Here is a tiny trained network, its code and every weight. The questions are about switching its units off for an input and a class, where a switched-off unit gives its printed mean instead of its output.

import numpy as np


def w(rows, s, z=0):
    codes = np.array(rows[::2]) - 128.0
    scale = np.full(codes.shape[1], s)
    scale[-1] = z or s
    return codes * scale


def norm(h):
    return h / np.sqrt((h * h).mean(-1, keepdims=True) + 1e-5)


def f(y):
    return np.maximum(y, 0)


def log_softmax(a):
    a = a - a.max(-1, keepdims=True)
    return a - np.log(np.exp(a).sum(-1, keepdims=True))


def net(x, mask):
    res = np.array(x, float).reshape(1, 4) / 4 @ E
    u = 0
    for l in range(2):
        y = f(norm(res) @ A[l][:, :-1].T + A[l][:, -1])
        res = res + np.where(mask[u : u + 8], y, B[l][:, -1]) @ B[l][:, :-1]
        u += 8
    return log_softmax(norm(res)[-1] @ U[:, :-1].T + U[:, -1])


A, B = {}, {}
E = w([
[198,148,100,213,47,97,184],'x0',
[255,91,125,75,145,72,96],'x1',
[118,73,46,86,84,202,217],'x2',
[158,244,167,50,80,144,66],'x3',
],0.0055)
A[0] = w([
[186,82,183,78,214,223,113,172],'0.n1',
[174,187,173,184,219,98,68,149],'0.n2',
[41,86,187,26,254,149,126,72],'0.n3',
[107,15,114,204,253,58,164,45],'0.n4',
[92,181,161,215,86,183,157,114],'0.n5',
[86,47,83,254,236,130,144,108],'0.n6',
[141,123,216,205,146,30,87,4],'0.n7',
[45,166,227,252,132,60,73,22],'0.n8',
],0.0059,0.0031)
B[0] = w([
[174,46,107,209,112,100,187,222],'0.n1',
[156,60,52,42,127,181,202,234],'0.n2',
[200,234,176,253,124,63,180,245],'0.n3',
[153,136,182,45,69,172,45,240],'0.n4',
[137,76,170,128,114,60,109,218],'0.n5',
[126,184,179,62,122,162,90,252],'0.n6',
[114,163,88,152,218,131,168,194],'0.n7',
[125,113,83,133,197,134,157,212],'0.n8',
],0.007,0.0041)
A[1] = w([
[130,173,124,78,108,121,131,64],'1.n1',
[11,146,121,155,132,124,116,192],'1.n2',
[100,157,130,148,161,167,158,11],'1.n3',
[103,76,128,135,171,201,89,124],'1.n4',
[140,148,159,100,128,100,81,147],'1.n5',
[152,109,130,197,100,77,162,133],'1.n6',
[122,80,119,158,80,191,155,135],'1.n7',
[115,155,123,177,119,191,106,4],'1.n8',
],0.011,0.0036)
B[1] = w([
[19,164,160,74,172,147,70,179],'1.n1',
[146,46,73,103,84,1,157,230],'1.n2',
[171,137,105,170,125,109,169,165],'1.n3',
[117,153,126,40,98,155,185,166],'1.n4',
[106,63,189,101,108,152,187,198],'1.n5',
[198,138,152,177,130,89,183,254],'1.n6',
[115,205,164,85,221,109,146,238],'1.n7',
[150,97,109,116,103,117,164,147],'1.n8',
],0.0079,0.0048)
U = w([
[140,34,123,83,63,2,155,253],'0',
[147,135,207,171,96,55,162,205],'1',
[49,145,199,15,86,176,100,223],'2',
[86,160,61,80,197,151,209,173],'3',
[106,121,138,178,127,201,132,56],'4',
[110,56,75,175,26,129,44,3],'5',
],0.0077,0.0036)

Each question gives the input, the list of numbers given to net, and the class t.
The units are the neurons (one row each of A and B). Each row of codes is followed by its name. A weight is (code - 128) times the scale printed after its matrix; where a second scale follows, it is the last column's (A, B and U).
mask holds one flag per neuron, layer by layer. A switched-off neuron (its flag False) gives its mean, the last column of its row in B, instead of its output. The means were averaged over made-up inputs and are rounded, as every weight is.
A unit's drop is (log p(t) with every unit on - log p(t) with that unit switched off) / (log p(t) with every unit on - log p(t) with every unit switched off).
The circuit of an input: a set's keep is (log p(t) with only the set's units on - log p(t) with every unit switched off) / (log p(t) with every unit on - log p(t) with every unit switched off). Starting from the 12 units with the biggest drops (on a tie, the unit counted first), units are removed one at a time, each time the one whose removal leaves the highest keep (on an exact tie, the one counted first), for as long as the keep stays at least 0.8.
circuit, biggest first: the units of the circuit, biggest drop first
top k neurons: the k neurons with the biggest drops, biggest first
top k neurons in layer l: the k neurons of layer l with the biggest drops, biggest first
input [-2,-7,-3,-4], class 0: circuit, biggest first => [1.n2]
input [4,-4,-5,-3], class 3: top 2 neurons => [0.n8; 0.n2]
input [-5,-5,-8,3], class 3: circuit, biggest first => [0.n8; 0.n2]
input [-3,-4,-7,3], class 3: circuit, biggest first => [0.n2; 0.n8]
input [7,-7,-3,-4], class 0: top 3 neurons in layer 0 => [0.n3; 0.n1; 0.n6]
input [-4,6,-8,1], class 3: top 2 neurons => [0.n2; 0.n7]
input [5,-5,4,-6], class 2: top 4 neurons => [0.n6; 0.n3; 0.n4; 1.n7]
input [4,3,2,7], class 2: top 2 neurons => [0.n3; 1.n1]
input [3,0,7,1], class 3: circuit, biggest first => [1.n7; 1.n2]
input [-6,1,-8,-2], class 3: circuit, biggest first => [0.n2; 0.n7]
input [3,6,3,-8], class 2: top 2 neurons in layer 0 => [0.n4; 0.n6]
input [-7,0,5,6], class 1: top 2 neurons in layer 0 => [0.n3; 0.n1]
input [1,3,-8,-8], class 2: top 2 neurons => [0.n4; 0.n6]
input [5,-4,-6,2], class 3: circuit, biggest first => [0.n8; 0.n2]
input [7,4,-7,8], class 2: top 2 neurons in layer 1 => [1.n1; 1.n2]
input [2,1,-4,-8], class 2: circuit, biggest first => [0.n4; 0.n6]
input [5,-4,-7,8], class 2: circuit, biggest first => [0.n3; 0.n2; 1.n1]
input [-6,3,1,-2], class 1: circuit, biggest first => [0.n3]
input [1,-6,-8,-8], class 2: top 3 neurons => [0.n4; 0.n6; 1.n4]
input [-6,-8,-4,-7], class 0: top 2 neurons in layer 0 => [0.n3; 0.n8]
input [5,5,8,5], class 3: top neuron in layer 0 => [0.n4]
